Below is a small trained network, with its code and all its weights. Each question gives an input and a class and asks what happens when units are switched off, that is, made to give their printed mean instead of their output.

import numpy as np


def w(rows, s, z=0):
    codes = np.array(rows[::2]) - 128.0
    scale = np.full(codes.shape[1], s)
    scale[-1] = z or s
    return codes * scale


def f(y):
    return np.maximum(y, 0)


def log_softmax(a):
    a = a - a.max(-1, keepdims=True)
    return a - np.log(np.exp(a).sum(-1, keepdims=True))


def net(x, mask):
    res = np.array(x, float).reshape(1, 4) / 4 @ E
    y = f(res @ A[0][:, :-1].T + A[0][:, -1])
    res = res + np.where(mask, y, B[0][:, -1]) @ B[0][:, :-1]
    return log_softmax(res[-1] @ U[:, :-1].T + U[:, -1])


A, B = {}, {}
E = w([
[126,138,126,143,135,138,134,135],'x0',
[119,179,26,85,238,249,85,14],'x1',
[51,79,79,123,124,164,9,230],'x2',
[182,84,128,28,242,138,217,222],'x3',
],0.011)
A[0] = w([
[141,102,114,143,28,99,143,164,3],'N0',
[116,98,164,120,78,119,120,163,146],'N1',
[147,128,220,151,92,129,175,140,158],'N2',
[168,147,116,139,146,67,252,81,151],'N3',
[36,70,89,112,115,156,108,180,114],'N4',
[119,66,217,210,114,97,160,183,63],'N5',
[77,154,120,214,48,144,151,81,25],'N6',
[198,154,143,142,101,144,188,73,182],'N7',
[112,127,78,95,187,177,93,35,111],'N8',
[208,76,137,55,173,158,176,198,71],'N9',
[132,177,149,140,46,125,63,76,68],'N10',
[148,111,120,144,149,137,83,181,116],'N11',
[65,83,80,113,100,184,80,220,154],'N12',
],0.011,0.0021)
B[0] = w([
[139,170,149,124,168,177,108,154,198],'N0',
[151,123,170,204,101,219,99,124,188],'N1',
[152,115,173,120,139,186,130,124,202],'N2',
[160,163,130,28,126,92,186,79,222],'N3',
[131,128,136,58,63,94,179,97,204],'N4',
[111,47,142,136,180,213,91,169,231],'N5',
[108,165,108,149,183,57,111,153,217],'N6',
[175,105,183,42,56,120,199,58,200],'N7',
[89,104,185,120,121,255,38,160,248],'N8',
[75,170,7,160,188,87,89,199,245],'N9',
[36,214,52,214,190,58,174,164,217],'N10',
[150,179,126,74,114,122,164,120,169],'N11',
[184,147,169,19,75,64,210,4,229],'N12',
],0.0098,0.017)
U = w([
[170,105,185,94,60,84,125,91,253],'0',
[127,70,197,145,139,245,28,177,36],'1',
[102,129,35,156,188,49,79,200,56],'2',
],0.012,0.0026)

Each question gives the input, the list of numbers given to net, and the class t.
The units are the neurons (one row each of A and B). Each row of codes is followed by its name. A weight is (code - 128) times the scale printed after its matrix; where a second scale follows, it is the last column's (A, B and U).
mask holds one flag per neuron, in row order. A switched-off neuron (its flag False) gives its mean, the last column of its row in B, instead of its output. The means were averaged over made-up inputs and are rounded, as every weight is.
A unit's drop is (log p(t) with every unit on - log p(t) with that unit switched off) / (log p(t) with every unit on - log p(t) with every unit switched off).
The circuit of an input: a set's keep is (log p(t) with only the set's units on - log p(t) with every unit switched off) / (log p(t) with every unit on - log p(t) with every unit switched off). Starting from the 12 units with the biggest drops (on a tie, the unit counted first), units are removed one at a time, each time the one whose removal leaves the highest keep (on an exact tie, the one counted first), for as long as the keep stays at least 0.8.
units of the circuit, in order: the units of the circuit, biggest drop first
unit that matters most: the unit with the biggest drop
k most important neurons: the k neurons with the biggest drops, biggest first
drop when u is switched off: that unit's drop, to one decimal
input [6,-6,-6,-7], class 2: units of the circuit, in order => N10
input [3,-5,-2,-8], class 2: 2 most important neurons => N10; N6
input [-7,-6,6,5], class 0: 2 most important neurons => N12; N8
input [2,4,6,6], class 0: 3 most important neurons => N12; N10; N4
input [4,-7,7,4], class 0: 2 most important neurons => N12; N4
input [2,7,-6,7], class 1: 4 most important neurons => N8; N10; N12; N6
input [4,-6,2,-7], class 2: 4 most important neurons => N10; N6; N8; N7
input [-7,6,-4,2], class 1: 2 most important neurons => N8; N12
input [2,-8,2,8], class 1: 4 most important neurons => N5; N1; N10; N2
input [4,5,6,-7], class 2: 2 most important neurons => N10; N7
input [8,2,-6,8], class 2: 2 most important neurons => N9; N12
input [-2,-8,5,-8], class 1: 2 most important neurons => N1; N5
input [0,-4,8,2], class 0: drop when N12 is switched off => 0.5
input [-3,8,-7,4], class 1: unit that matters most => N8
input [-1,-6,3,-5], class 1: drop when N9 is switched off => 0.7
input [7,-6,-3,-7], class 2: drop when N6 is switched off => 1.3
